Here is a tiny trained network, its code and every weight. The questions are about switching its units off for an input and a class, where a switched-off unit gives its printed mean instead of its output.

import numpy as np


def w(rows, s, z=0):
    codes = np.array(rows[::2]) - 128.0
    scale = np.full(codes.shape[1], s)
    scale[-1] = z or s
    return codes * scale


def f(y):
    return y / 2 * (1 + np.tanh(0.7978845608 * (y + 0.044715 * y**3)))


def log_softmax(a):
    a = a - a.max(-1, keepdims=True)
    return a - np.log(np.exp(a).sum(-1, keepdims=True))


def net(x, mask):
    res = np.array(x, float).reshape(1, 7) / 4 @ E
    y = f(res @ A[0][:, :-1].T + A[0][:, -1])
    res = res + np.where(mask, y, B[0][:, -1]) @ B[0][:, :-1]
    return log_softmax(res[-1] @ U[:, :-1].T + U[:, -1])


A, B = {}, {}
E = w([
[2,143,143,94,69,140,101],'x0',
[131,132,128,125,129,136,120],'x1',
[127,122,127,136,132,135,122],'x2',
[120,190,135,179,117,212,203],'x3',
[118,122,108,143,159,154,105],'x4',
[160,103,13,121,37,157,142],'x5',
[133,139,134,112,119,122,134],'x6',
],0.013)
A[0] = w([
[127,131,108,153,124,173,186,138],'N0',
[228,112,45,151,94,132,139,122],'N1',
[78,164,174,137,135,137,133,107],'N2',
[172,135,153,130,147,140,111,124],'N3',
[128,143,142,101,160,114,107,210],'N4',
[60,108,83,101,39,162,106,55],'N5',
[114,202,160,198,112,240,245,178],'N6',
[185,93,76,115,124,101,104,211],'N7',
[188,115,81,133,129,133,156,118],'N8',
[135,103,132,129,117,139,116,92],'N9',
[167,145,111,130,129,138,140,124],'N10',
[4,147,218,104,137,134,93,156],'N11',
[161,120,140,126,154,156,184,123],'N12',
[84,108,162,133,130,80,99,156],'N13',
[151,126,95,116,104,144,153,159],'N14',
[92,151,73,117,72,122,102,128],'N15',
[112,160,167,142,159,144,145,84],'N16',
[220,121,211,134,239,114,161,254],'N17',
[77,104,78,112,48,160,112,51],'N18',
[120,78,116,114,138,98,101,254],'N19',
[175,148,194,140,183,114,120,210],'N20',
[112,105,167,143,106,163,143,131],'N21',
],0.014,0.0057)
B[0] = w([
[132,156,119,140,111,171,99,172],'N0',
[175,86,87,89,71,182,148,218],'N1',
[112,131,120,87,164,154,180,168],'N2',
[125,150,108,142,123,114,156,150],'N3',
[106,112,161,143,114,129,87,155],'N4',
[90,162,125,199,172,63,99,188],'N5',
[135,252,100,130,182,208,199,255],'N6',
[181,96,116,92,106,53,182,195],'N7',
[163,120,104,106,98,171,129,179],'N8',
[126,148,141,122,112,129,150,128],'N9',
[135,130,114,137,102,158,131,152],'N10',
[95,77,214,60,158,205,106,216],'N11',
[133,144,108,150,117,163,106,162],'N12',
[114,116,192,124,127,164,79,163],'N13',
[150,104,101,139,121,137,88,163],'N14',
[112,152,125,161,115,74,116,171],'N15',
[110,132,104,113,165,138,186,161],'N16',
[85,165,86,206,125,31,85,242],'N17',
[101,179,126,196,143,69,122,181],'N18',
[126,91,154,101,96,60,107,176],'N19',
[84,156,130,178,136,85,120,194],'N20',
[116,143,110,114,147,126,138,145],'N21',
],0.028,0.023)
U = w([
[126,133,169,158,121,29,89,252],'0',
[104,229,99,197,174,151,162,209],'1',
[197,44,89,38,65,112,176,52],'2',
[251,183,95,128,83,255,131,34],'3',
[116,55,222,33,134,181,78,125],'4',
[101,157,178,23,217,217,218,32],'5',
],0.0069,0.0029)

Each question gives the input, the list of numbers given to net, and the class t.
The units are the neurons (one row each of A and B). Each row of codes is followed by its name. A weight is (code - 128) times the scale printed after its matrix; where a second scale follows, it is the last column's (A, B and U).
mask holds one flag per neuron, in row order. A switched-off neuron (its flag False) gives its mean, the last column of its row in B, instead of its output. The means were averaged over made-up inputs and are rounded, as every weight is.
A unit's drop is (log p(t) with every unit on - log p(t) with that unit switched off) / (log p(t) with every unit on - log p(t) with every unit switched off).
The circuit of an input: a set's keep is (log p(t) with only the set's units on - log p(t) with every unit switched off) / (log p(t) with every unit on - log p(t) with every unit switched off). Starting from the 12 units with the biggest drops (on a tie, the unit counted first), units are removed one at a time, each time the one whose removal leaves the highest keep (on an exact tie, the one counted first), for as long as the keep stays at least 0.8.
circuit, biggest first: the units of the circuit, biggest drop first
k most important neurons: the k neurons with the biggest drops, biggest first
drop when u is switched off: that unit's drop, to one decimal
input [1,2,3,3,6,0,-4], class 5: circuit, biggest first : (N17)
input [-6,-1,-1,-1,5,0,-3], class 0: 2 most important neurons : (N17 N6)
input [5,1,4,-7,6,0,4], class 4: 2 most important neurons : (N11 N17)
input [0,1,3,4,-2,6,7], class 3: 2 most important neurons : (N17 N1)
input [0,4,6,0,-8,5,-8], class 2: 2 most important neurons : (N6 N17)
input [-7,6,-1,0,2,-1,-1], class 0: 2 most important neurons : (N6 N17)
input [-2,5,-8,-1,6,-8,-7], class 0: 2 most important neurons : (N6 N17)
input [-7,-5,8,0,-2,4,2], class 2: 2 most important neurons : (N6 N7)
input [0,-4,-5,4,-3,5,-2], class 3: 2 most important neurons : (N17 N1)
input [3,0,-5,-2,6,-4,8], class 4: drop when N6 is switched off : 0.2
input [-1,-4,8,-1,3,3,-2], class 2: drop when N6 is switched off : 0.2
input [0,1,-2,3,0,4,2], class 3: drop when N17 is switched off : 0.6
input [2,-1,7,-3,5,-6,7], class 4: drop when N11 is switched off : 0.3
input [2,7,-5,-6,-2,-8,-5], class 4: circuit, biggest first : (N11)
